In the rows, 128 means zero.
Each name stands for a flat space through zero: a line, a plane or more. A row that begins with a name and a colon came from that space; any other row is followed by the name of the space it lies nearest, among the names in its block.
j266_j615: [ 66  59 164 217  64 114  98 111 127  83  93 105 109 143  83 118 170 250
  88  93 142 170 127  78  91 153 164 130 147]
j690_j33: [139 133 108  86  87 164 120 119 203 170 124  95 110 144 138  91 100 137
 137 156 106 158 155 147  77 109 103 184 118]
j266_j615: [139 144 141 138 126 121 159 101 128 116 123 142  98 142 172 124 135 159
 168  93 140 152 118 158 113 110 130 135 129]
j910_j223: [125 108 128 195 119  88 134 151  84  61 108 112 151 118  85 142 123 165
 118 101 170 136 136  81 127 132 121 110 126]
j266_j615: [ 95 115 120 140 114 110 113 130 126 112 105 116 143 145 117 127 132 137
  95 125 127 139 124  94 129 126 127 120 124]
j552_j750: [129 138 124 162 175 154 114 127 168 166 150 124 110 105  85 113 115 135
 120 164  77 134 142 178 160 135 147 113  79]
j690_j33: [171 145 120 128 136 145 136 136 188 125 111  78  97 103 129 104  48 190
 164 131 111 168 174 199  79  76  98 144 102]
j298_j240: [145 128 138 142  76 158 135 124 143 157 133  99 115 147 107 121 140 126
 131 146 147 147 149 101  98 145 114 175 113]
j910_j223: [127 145 168 141 117 192 132 112 172 183 128 123  79 143 144 123 136 131
 134 143  95 140 140 178 134 125 174 141  98]
j552_j750: [ 75 139 109 129 121  97 114 108 172 107  62  88 120 172 161 108  94 178
  95 110  96 191 128 135 107  69 114 115  94]
j910_j223: [124 121 110 138 136  89 129 147  92  86 120 130 162 123 114 139 123 119
 117 116 152 118 122  90 137 128 112 111 136]
j910_j223: [131 137 185 231 135 148 156 173  80  79  95 123 122 120 107 174 119 132
 123  99 157 110 144 127 178 121 201  81  93]
j298_j240: [104 131 175 172  66 170 141 131 126 137  95 115 109 175 138 144 158 118
 109 119 146 138 135  96 133 134 181 144 107]
j298_j240: [162 132 159  68 142 199 107 146 144 202 162 123 113  92 123 142 115  77
 126 178  99  80 148 172 137 145 144 130 143]
j298_j240: [127 112 157 108  92 174 114 115 126 188 160 138 116 136 115 133 180  94
 116 158 128 106 123 105 127 177 145 157 148]
j690_j33: [116 110 147 147 119 164 102 119 156 172 143 114 106 121  90 118 145 148
 106 158  99 134 139 137 127 154 147 136 117]
j552_j750: [107 136 131 112 138 143 106 137 152 148 106 103 128 134 128 131 103 117
  94 148  94 131 138 141 139 108 136 110 107]
j462_j238: [128 139  90  98 146 137 125 141 147 152 154 158 154 128 123 115 132  61
 126 158 108  99 121 126 159 140 133 138 120]
j552_j750: [119 144  82 134 148 125 145 120 188 118 131 165 123 137 153  86 115 134
 160 120  98 144 121 173 138 104 148 144 105]
j552_j750: [ 72 129 108 102  94 100 108 123 162 103  54  82 138 179 165 116  94 154
  82 113 112 175 130 103  97  72 108 125 115]
j910_j223: [132 129  91 157 111  75 137 163  84  71 105  98 184 139  88 141 107 104
 106 123 178 134 139  44 127 124  80 127 111]
j266_j615: [115 117  84  92 148 112 103 139 134 139 150 144 166 117 104 116 132  86
 104 158 109 103 118 105 146 146 110 126 137]
j462_j238: [150 122 121  70 113 122 133 127 115 127 141 141 138 122 156 129 131 110
 149 122 150 109 121 119 102 131 103 148 174]
j690_j33: [116 146 120 103 123 157 129 108 169 175 137 143 113 154 152 110 143  98
 130 147  97 134 120 148 136 128 142 150 110]
j910_j223: [137 149 101 134 126 130 138 137 187 114  96  94 118 135 139 101  67 159
 143 126 111 168 157 165 102  76 112 143  90]
j690_j33: [160 164 110 110 162 133 171 137 130 116 145 180 130 122 178 126 117  81
 185 111 133 102 117 174 156 109 148 130 126]
j462_j238: [167 123 122 193 127 129 175 140  94  97 179 194 136 108 103 125 174 110
 189 108 177  97 118 114 155 175 160 153 137]
j462_j238: [127 136 113 161 133 136 115 145 153 141 119  86 135 127  77 120  99 127
 100 161 110 147 155 120 134 124 113 128  77]
j298_j240: [ 82  87 186 120 120 121 106 106  86 109 113 156 110 127 163 155 176 173
 107  87 130 109  93 126 130 143 177  89 193]
j462_j238: [185 124 120 181 124 117 192 130  78  85 192 211 135 105 121 125 184 113
 217  91 199  93 108 114 142 178 148 164 159]
j462_j238: [ 99  84 165 108  59 134  88  80 161 149  99  68  83 147 134 110 138 238
 103 119 120 188 138 120  37 124  98 158 164]
j266_j615: [148 134 126 111 158 118 138 114 136 120 137 141 110 106 155 120 111 159
 163 111 120 133 124 179 115 110 119 121 143]
j910_j223: [141  94 145 116 118 128 115  98 122 142 163 139 105 103 119 119 161 179
 148 123 134 129 119 137  92 161 115 145 176]
j298_j240: [130 128 134 125 199  84 120 131  90  89 122 134 132  87 137 150  99 161
 129 103 118 117 116 167 147 105 119  61 144]
j298_j240: [151 129 121 152 127 101 136 121 116 110 127  96 125 120 105 125 111 168
 141 121 149 159 142 119  98 122  81 134 117]
j690_j33: [120  91 124 111  92 131 100 142 135 124 125 108 143 118 100 121 126 146
 106 139 136 121 140  94  96 142 116 146 160]
j462_j238: [126 133 209 187 139 112 140 146  62  63  58  77 103 118 147 189  88 198
 113  71 158 144 143 144 128  81 150  54 123]
j266_j615: [146 130 115 104 160 118 131 115 131 134 156 153 123 105 139 119 128 133
 156 126 118 120 117 162 127 131 115 126 145]
j690_j33: [154 150 130 149 124  97 166 127  71  99 127 132 140 142 138 151 139 105
 151 103 180 131 120  93 132 129 101 128 122]
j462_j238: [186 159 137 228 167  90 205 138  53  54 147 168 126 106 123 154 136 137
 204  73 196 124 121 137 162 132 136 108 105]
j298_j240: [131 126 113  84  88 177 123 137 184 168 138 135 127 142 140 102 128  92
 133 156 113 116 140 133 112 132 143 178 135]
j266_j615: [140  96  98 113 115 148 120 125 161 148 184 175 134 104 103  91 161 123
 156 147 122 101 122 130 119 173 140 174 164]
j552_j750: [147 122 157 146 131 105 151 109  78  99 137 146 112 118 147 147 152 163
 161  88 165 129 112 130 117 137 124 117 159]
j910_j223: [118 135 126 171 125 128 134 139 151 105  98 107 121 137 120 120 101 158
 124 118 121 154 144 139 128 102 142 123  94]
j462_j238: [ 89 152 136  76 161  97 119  80 136 137  92 125 102 158 207 131 120 153
 115 103  88 162  97 172 124  80 114  90 129]
j266_j615: [155 118 150 143 138 137 142  98 120 140 170 159  94 104 129 122 162 166
 174 115 136 127 117 162 116 156 135 140 152]
j552_j750: [105 144 101 120 121 118 128 120 164 128 101 115 130 160 148 109 111 128
 117 128 109 158 128 129 122  98 118 137 100]
j266_j615: [108 123 113 136 117 104 137  99 126 119 134 155 127 152 143 113 166 139
 137 109 135 144 103 109 124 139 126 142 135]
j552_j750: [100 112 176 170 136  94 107 101  96 102  85  75  98 127 120 152 120 226
  94  98 126 176 129 130 104 109 112  79 124]
j298_j240: [182 181  69 175 136 119 164 149 155 135 137  82 146 136  73 107  77  90
 150 166 142 167 171 114 128 112  61 165  35]
j552_j750: [114 153 140 145 107  90 137  88 103 131  91  73 113 178 141 141 133 153
 106 115 145 193 125  90 101 107  70 126  91]
j690_j33: [156 105 148 147 116 212 110 135 191 193 177 128  92  88  73 101 134 146
 144 177  94 112 161 177 119 168 168 167 123]
j910_j223: [108 161  68  59  83 142 112 102 197 213 127  90 144 198 132  90 132  49
  91 194  96 168 135  81 106 125  63 195  77]
j690_j33: [158 100 133 135 115 148 129 158 113 117 161 150 142  90  95 131 138 119
 148 134 154  85 138 117 127 163 146 144 165]
[114  99 125 155 109 107 114 111 126 115 131 118 125 127  99 115 148 180
 120 121 136 151 125 102 102 147 112 138 139]
j910_j223
[124 139  84  45 136 151 123 136 211 140 121 152 129 129 188  88  84 108
 151 136  83 118 130 191 115  83 141 151 143]
j690_j33
[ 86 145 100 108 143 113 130 119 187 100  79 139 119 156 194 100  91 156
 131  99  87 158 117 178 128  63 152 115 113]
j552_j750
[166 110 153 179 108 130 138 144  85 112 146 107 129 101  72 146 136 150
 139 127 175 123 149  95 112 161 113 137 135]
j690_j33
[ 25  95 144 133 118  85  61  94 112 136  77  83 136 171 109 141 160 168
  17 133  90 167 102  65 132 133 118  79 121]
j690_j33
[120 102 145 140  99 139 113  95 137 157 148 122 104 131 106 115 167 169
 124 135 126 148 125 117 100 162 122 153 142]
j910_j223
[169 103 126 155  78 121 148 109 122 117 160 124 114 119 100 107 154 181
 175 115 178 151 139 101  68 161  91 187 155]
j462_j238
[108 127 152 159 161 142 141 123  66 148 181 222 140 128 123 157 224  45
 126 129 132  60  77 107 221 198 206 100 139]
j690_j33
[ 68 111 123  99 127 140 111  72 172 168 150 197 103 159 174  94 200 134
 126 123  78 129  78 153 144 152 180 141 152]
j462_j238
[ 55  96 171 136 117 198  62 184 156 156  86 105 142 126  91 152 117  95
  26 171  69  80 146 120 184 134 229  81 116]
j462_j238
[100  98 181 173 142 124  73 162  85 117  87  47 136  97  53 176  95 171
  40 147 117 127 157 100 139 129 128  56 113]
j266_j615
[212 112 141 127  83 144 146 119 142 130 155  81  92  89 104 110  98 208
 194 125 173 160 173 148  30 132  62 191 158]
j910_j223
[162 125 127 146 137 118 143 143 138  83 116 113 117  96 130 121  79 188
 166 102 143 142 151 167  97  97 117 127 136]
j910_j223
[111 151 149 130 187  75 117 115  73 109  91  90 128 127 142 169 101 146
  92 111 118 149 116 135 148  93  92  51 107]
j266_j615
[ 92  79  95 113 173  68  79 114 139  88 129 134 141  86 108 104 114 214
 107 114  93 137 110 147 110 123 106  90 171]
j266_j615
[158 146  72  37 128 114 119 131 151 158 143 104 158 127 135 109  91  77
 131 166 124 129 140 116  95 114  45 162 134]
j462_j238
[183 139 129 149 108 121 156 140 119 104 123  87 122 114 113 130  89 158
 165 118 171 152 161 126  84 111  81 152 120]
j690_j33
[119 103 162 108 115 152 109  89 115 183 171 154 104 126 124 131 197 128
 123 142 119 112 104 122 125 183 142 141 165]
j910_j223
[139 109 194 138 146 170 127 109 116 149 158 165  79  93 144 143 163 167
 156 111 117 101 116 190 137 154 189 109 167]
j910_j223
[ 82 136  63 138 155  71 140 130 143  68 107 177 164 154 158 102 127 118
 129  97 116 135  96 119 161 101 143 113 116]
j298_j240
[122 115 103 106 139 117 114 136 154 112 123 130 138 112 131 110 102 148
 128 127 111 127 131 146 116 111 122 126 143]
j266_j615
[134 135 117 112 137 127 132 135 125 129 136 142 139 125 135 129 127 100
 133 132 128 112 124 128 140 129 128 128 132]
j462_j238
[132 119 138 149 159 129 120 140 130 112 128 127 121  96 113 131 107 160
 130 123 114 121 136 163 138 121 146 100 128]
j690_j33
[107 145 139 111 157 110 145 110 138  91  90 153 104 139 211 129 108 166
 152  75 110 142 106 191 131  73 158  94 140]
j552_j750
[119  99  79 106 112 127 118 121 161 138 172 178 149 124 111  86 166 112
 142 144 121 109 111 109 123 167 132 172 159]
j266_j615
[145 197  46  77 117 131 190 114 186 149 143 185 145 193 206  82 132  21
 189 132 128 138 110 136 143 100 114 198  87]
j552_j750
[123 166 133 131 131 159 141  91 166 189 136 129  93 165 150 114 147 105
 135 148  95 158 123 158 141 125 135 147  78]
j690_j33
[158 148  97 148 120  90 154 181  81  69 102  96 183 130 103 151  83  83
 124 122 185 120 151  65 133 108  83 124 106]
j910_j223
[160 130 102 136 103 123 135 117 141 147 153 102 130 130  90 107 129 133
 144 151 147 155 146 101  92 146  71 175 112]
j298_j240
[184 120 102 105 136 108 153 178 115  55 127 139 156  79 141 128  67 139
 182  98 171  96 149 147 102  98 111 132 174]
j690_j33

Each name stands for a flat space through zero: a line, a plane or more. A row that begins with a name and a colon came from that space; any other row is followed by the name of the space it lies nearest, among the names in its block.
j477_j759: [108 108  94 118 112 101 137 137 146 131 116 112 164 121 118 133  82 135
  93 127 117 137 150 149 175 161 133 149 117]
j249_j465: [165 151 146 117 116 105 123 189 152 109 100 143 120 180 120 130  90 106
 145 116 114 143 206 109 136 111 159  94 108]
j941_j416: [170 146 132 122 136 112 146 111 146  83  81 160 160 103 128  85 114 116
  85 104 148 107 117 125 118 100 185 172 174]
j249_j465: [151 150 111 145 130 113 121 129 117 111 126 166 178 121 133 100 101 126
 142 130  97 126 177 139 117 131 121 134 117]
j908_j730: [100 147 126 179 177 140 131  44 102 162 146 104 140 130 111 164 165 175
 111 157 169 108  24 147 116 105  91  92 163]
j908_j730: [140 142 159 106 127 125  97 141 116 147 124 128  71 181 132 150 149 132
 172 146 122 134  98 110 123  98 125  93 150]
j908_j730: [134  89  61  91  75 130 115  74 111 119 133 161 199  72 111  98 130 151
 156  98 101 104 134 155 149 170  96 132 112]
j477_j759: [104 141 106 132 129  93 134  96 165 100  83  91 139 121  86 131 114 139
  51 146 157 129 109 137 175 129 181  88 126]
j175_j259: [181 182 135 114 103 147 108 139 169 142  82 143 175 170 103 130 129  86
  88  76 115 105 144 148 153 157 168  28  77]
j908_j730: [157 102 110 124 127 143 153 136 150 147 133 170 177 135 115 154  98 135
 116  69 183 131 170 145 147 143  95 121 117]
j477_j759: [148 145 140 114 112 125 131 137 143  95 106 116 112 140 113 116 142 115
 145 117 116 119 149 103 118 106 167  88 110]
j189_j122: [100 135 142 115 165 146 137 160 120 159 201 114  81 133 198 137 176 107
 122 173  99 167 132 132 106 146  84 151  79]
j175_j259: [136 177 135 127 112 138 111 162 151 138 125  99 134 173 121 136 140  92
 125 127  74 130 173 131 138 156 146  30  41]
j941_j416: [131 126 142  90 119 142 139 146 143 113 135 115  93 114 156 108 167  97
 118 123 112 132 125 113 116 131 153 143 106]
j189_j122: [ 67  81 147 145  94 163 153 134 120 129 127  28  89  84 116 129 145 116
 136 111 105  97  74 102 115 150 162 181 134]
j908_j730: [107 120 101 147 105 135 146 138 142  87 133 111 160  71 118  90 119 103
 108 119 101 127 200 129 124 168 148 132  63]
j908_j730: [147 104 153 172  62 188  82 142 112  93  83 179 124  55  78  73 112  81
 162  66 153  91 178 109  93 162 165 136 140]
j477_j759: [107 149 157 186 151 132 126 181 124 148 137 108 118 149 138 140  92 105
 117 149 112 144 165 128 116 142 128 144 114]
j189_j122: [126 130 118 134  98 143 150  66 112  94 116  67 149 107  92 115 175 150
 183 103  90  69  78 101  95  99 154  85 121]
j189_j122: [174 140 115  34 128 105 139 166 151 157 144 158 155 174 197 125 129 109
 113 115  70 147 134 153 156 143 115 163 109]
j941_j416: [115 143 163 176 151 159 117 115 111 160 135 107  98 152 111 164 149 136
 141 134 160 117  81 121 106 112 113  87 144]
j189_j122: [162 162 141 116 127 129  93 103 120 138  96 161 140 141 130 112 139 120
 118 125 121 107  75 141 127 120 146 116 166]
j477_j759: [102 159 121 203 139 148 103 128  90 187 151 114 196 131 136 133  96 121
 127 144  62 110 120 172 121 186  85 134 106]
j175_j259: [148 161 129 109 163  79 129 116 142 115 108 142 118 172 132 139 122 150
 105 163 148 147 112 126 145  78 144 107 159]
j941_j416: [109  98  86  88  93 120 132  97 137  94 122 123 146  60 128  86 142 125
  99 126 111 123 124 138 149 161 148 160 112]
j249_j465: [135 146 147 177 161 158 148 121 125 126 146 136 133 122 127 133 145 122
 125 118 162 122 139 121  88 112 116 111 117]
j941_j416: [136 100 117 110 119 155 168 141 133 139 168 118 147 127 142 143 145 129
 162  86 120 123 157 122 114 137  93 130  85]
j249_j465: [145  91 101  64  92 118 117 133 155 127 115 161 123 137 107 144 121 138
 128  99 165 145 156 133 177 141 120  94 117]
j477_j759: [122  87 122 115 103 118 122 168 121 134 128 143 123 123 132 128  82 128
 152 117 121 141 165 126 144 145 116 185 146]
j908_j730: [123 127 109 108 120 105 139 138 135  94 132 123 133 107 144  98 125 120
 124 144  93 139 164 123 129 132 144 151 104]
j189_j122: [153 161 164  85 136 134 148 157 154 129 105 105 118 134 183  97 151  75
  68 114  84 114  73 128 118 129 194 191 143]
j941_j416: [166 102 131  70 111 113 155 185 154 114 125 153 118 153 148 130 105 116
 148  91 131 146 188 109 138 113 136 161 125]
j249_j465: [123 144 131 185 169 127 132 130 145 132 118 161 151 114 118 132  90 120
  51 135 193 146 152 151 137 141 129 138 139]
j908_j730: [126 128 108  86 121  85 154 164 148 101 137 102 126 149 149 122 114 128
 138 147  76 152 183 115 145 119 142 136  89]
j477_j759: [ 97 152 186 193 187 146 133 169 119 112 172 112  24 143 141 146 162 113
 147 187 172 171 174  83  69  83 118  97 104]
j175_j259: [129 130  71  43 132  97 146 108 154  98 169 147 143  99 177  96 176 126
  91 160  93 164 160 148 152 147 112 123  56]
j175_j259: [ 96 135 143 208 160 170 165 115 117 102 162 100 128  68 131 107 158 112
 116 133 143 117 145 113  65 128 128 145  97]
j189_j122: [133 167 131 113 165 126 137 129 140 139 162 125 117 158 162 140 170 120
 108 158 116 151 129 135 121 119 110  84  82]
j941_j416: [107  94 135  89 166 131 204 127 166  92 177  85  43 130 140 166 199 148
 122 136 208 166 139  80 112  68 121 100  92]
j477_j759: [168  91 135  71 113 135  77  79  92 118 123 224  67 113 124 116 172 161
 198 126 196 128  76 110 112  79  96 134 216]
j175_j259: [ 59  89 113 123 142 115 144 119  97 136 183  73  86  99 163 134 150 156
 149 188  96 149  92 122 121 130  91 196 134]
j908_j730: [117 120 101 112  91  98 127 126 120  51 112 120 135  62 133  52 122 115
 147 150  61 122 175 109 114 131 175 179 115]
j175_j259: [120 123 130 167 116 180 127 110 148 187 113 106 171 141  79 179 121 123
  83  69 177  99  92 160 158 178 115  61 107]
j249_j465: [ 85  98 125  78  97 183  65 101 100 183 185 124  50 110 144 146 225 123
 162 157 120 143  66 140 136 181  64  69  84]
j175_j259: [148 185 160 204 163 159 122 133 126 100 140 154 116 134 109 120 154 105
 144 136 158 132 197 106  68 101 127  37  77]
j477_j759: [128 113 145 122 145 128 115 148 116 122 155 164  66 135 142 136 141 135
 164 154 166 163 159 107 110 101  98 130 139]
j941_j416: [113  79 107  96 101 122 132 137 136 129 135 125 113 123 114 147 118 146
 147 116 148 142 150 123 157 139 110 130 121]
j189_j122: [134 166 132 106 138 132 122 125 128 132 151 115 117 146 159 120 176 112
 132 152  80 133 118 130 114 128 125  90  84]
j941_j416: [107 144 124 136 157 118 137 128 117 136 171 103 111 150 148 146 152 143
 148 171 104 149 136 124 115 115  95 101  94]
j249_j465: [105 159 108 181 150 117 119 102 116 148 128 117 188 120 124 125 100 135
  87 155 102 120 113 166 138 157 117 128 122]
j477_j759: [102 131 164 202 100 163  96 153  80 111 135  98  87 110 102 109 131 112
 222 140  83 107 166  88  67 127 132 111 113]
j249_j465: [130 152 142 148 150 131 119 134 117 157 141 126 127 163 137 149 129 132
 138 143 119 132 117 134 121 122 107 107 127]
j175_j259: [166 185 147 140 143 134 127 122 145 104 103 143 144 137 127 104 147  99
 100 120 123 114 135 125 106 111 169  85 111]
j249_j465: [142 141 174 164 171 147 161 141 119 120 141 125  98 137 147 133 144 123
 143 123 158 123 116  98  72  77 133 160 160]
j175_j259: [150 155 133 135 159 139 118  83 124 125 132 170 128 124 128 124 167 135
 112 136 172 126  98 135 109 104 116  91 141]
j249_j465: [142 120 153  94 102 128 126 186 171 113 100 121  70 163 107 146 121 100
 122 104 160 149 179  99 152 122 170  81 103]
j189_j122: [115 114 135 118 105 129 173 120 169 122  76  41 136 136  90 150 120 127
  80  81 141  91  69 116 158 124 199 125 143]
j189_j122: [156 153 145 121 105 127 100 142 119  98  95 154 132 105 142  68 124  91
 135 125  79 110 136 121 106 132 176 163 145]
j175_j259: [145 153 139 153 133 159 124 107 141 146 111 133 154 134 105 139 141 115
  94  96 157 105 103 143 127 140 137  77 119]
j908_j730: [124 140 155 171 153 134 133 128 125 101 109 139 115  86 136  93 120 107
  87 138 155 123 117 120  98 116 166 189 169]
j941_j416: [133  94 137 115 125 144 158 143 156 122 127 128 102 130 110 155 131 129
 120  90 196 137 148 110 135 116 130 118 125]
j908_j730: [139 114 118 127 116 152 114 104 120 151 130 159 151 119 114 137 133 136
 134 100 154 116 112 145 134 146 100 112 135]
j249_j465: [ 98 113 138 104 101 150 114 119 103 122 147  87  78  95 148 103 184 116
 166 147  75 115  83 109 102 137 136 150 121]
j189_j122: [153 112 108 122 143 114 181 123 135  97 143 144 165 119 136 123 117 149
 147 103 142 127 169 116 110  95 115 157 127]
j477_j759: [129 160 128 130 152 105 108 114 140 110 123 144  98 150 114 137 145 138
 110 170 161 155 143 124 138 102 132  56 114]
j941_j416: [164 115 140 120 109 154 146 152 161 117  96 157 149 111 117 115 109  94
  93  59 168 114 156 127 131 142 162 147 131]
[136 153 144 152 164  96 127 146 163 104  91 154 105 150 106 139  91 125
  63 150 203 161 164 124 150 100 164 104 148]
j941_j416
[143  87  62 131 130 124 185  86 146 139 145 151 238 117  97 162  90 177
 115  66 178 117 162 161 161 142  72 117 108]
j908_j730
[161 144 125  89 138 129 135 129 135 118 156 155 117 151 150 128 170 127
 157 128 123 142 156 118 112 104 107  83  90]
j477_j759
[128 115 100  67 150  73 123 121 162  83 140 173  59 145 120 146 148 161
 112 182 209 200 186 112 168  84 113  62 108]
j477_j759
[125  77 135 110 104 146 119  81 107 113 106 141  94  78 108 114 151 149
 150 106 180 100  52 110 117 106 140 178 210]
j477_j759
[125 127 114 112 120 119  72 144 122 139 132 193 118 112 142 108 112 112
 107 160 131 164 163 156 155 170 105 136 122]
j249_j465
[ 90  69 109 123  98 153 151 126 120 144 144  92 147  72 136 121 120 126
 121  99 111 110 102 139 136 176 118 209 133]
j175_j259
[127 115 119  95 100 137 113 120 113 122 142 127 113 112 137 111 160 126
 170 129  92 122 123 120 119 136 119 125 112]
j249_j465
[150 175 166 200 188 163 148 134 125 159 157 137 135 179 126 172 142 128
 137 119 170 128 142 124  83  96  91  61 107]
j249_j465
[104  79 144 212 117 181 125 152  96 136 157 145 114  95  90 147 102 133
 194  98 182 127 198 108  89 143  77 130 121]
j175_j259
[135 132  98 115 148 100 104 145 124 180 149 183 172 160 156 149  80 140
 102 150 121 163 152 179 173 164  69 146 127]
j477_j759
[166 145 129 160 143 118 123  87 124 103  89 180 162 123  93 118 106 149
 124 111 185 108 121 128 117  89 141 114 182]
j189_j122
[132  92  84  64  98 107 165 139 157 105 139 117 153 119 134 125 124 135
 130 103 108 139 176 127 159 141 126 135  83]
j477_j759
[152  96 127  94  94 131 134 171 124 139 127 145 146 132 147 119  96 115
 165  85  94 121 156 126 131 144 122 189 138]
j477_j759
[113 178 111 219 166 144 136  69  75 133 164 114 216  89 145  94 140 139
 143 157  56  89 102 155  67 138  94 145 113]
j249_j465
[105 144 135 141  88 143  70 124 101 122 119 108 101 110 112 100 151 108
 165 155  68 114 123 122 117 156 144  88 103]
j189_j122
[149 100 129  93 113 134 151 165 127 143 153 132 128 157 146 148 122 132
 185  93 111 131 161 115 123 121  98 143 115]
j941_j416
[116  93 116 122 124 132 149 127 138 130 142 121 119 129 110 157 127 149
 138 112 170 138 145 121 141 125 105 113 118]
j941_j416
[105 135 144 144 144 145 129 111 104 153 151  91 109 132 144 139 161 135
 143 149 106 116  67 126 105 122 113 136 138]
j249_j465
[119 167 133  91 147  99 115 109 123 135 132  94 100 157 163 124 169 132
 115 184  73 133  59 132 133 109 143 118 133]
j175_j259
[172 164 179 141 105 118  86 196 130 122  67 151 108 181 114 115  75  90
 154 113 102 120 165 108 123 113 184 122 161]
j477_j759
[121  98 100 126 153 103 200 101 157  89 114 121 176  69 137 106 101 141
  46 108 173 123 114 137 139 118 160 229 166]
j175_j259
[147 154 102  96 109 102 104 145 137 116 131 148 146 156 130 118 124 121
 149 144  77 147 195 135 148 141 121  65  67]
j189_j122
[123 150 150 146 132 118 125 151 143  93 112 108  83 144 108 127 132 116
 131 149 138 141 167  98 118 102 164  81 107]
j477_j759
[117 144 160 196 139 163 129 144 134  95 119 130 105  86 111 102 132  90
 102 124 164 126 169 109  88 132 162 123 111]
j908_j730
[153 119 130  58  85 119 169 160 158 109  95  80 152 126 157  96 123  94
 115  76  52  96 109 117 137 137 198 197 127]
j189_j122
[132 123 129 148 137  96 157 122 125  88 103 113 138 125 112 118  95 151
 143 129 133 116 133 105 115  81 158 167 173]
j908_j730
[100 165  85 102 146  30  95  77 123  57  93 134 123  90 141  62 119 151
  72 240  85 155 105 140 159 104 181 163 166]
j941_j416
[105 149  96 118 165  85 171 117 145  78 163 100 130 113 157 109 151 139
 102 185 100 161 172 121 122 106 132 123  72]
j908_j730
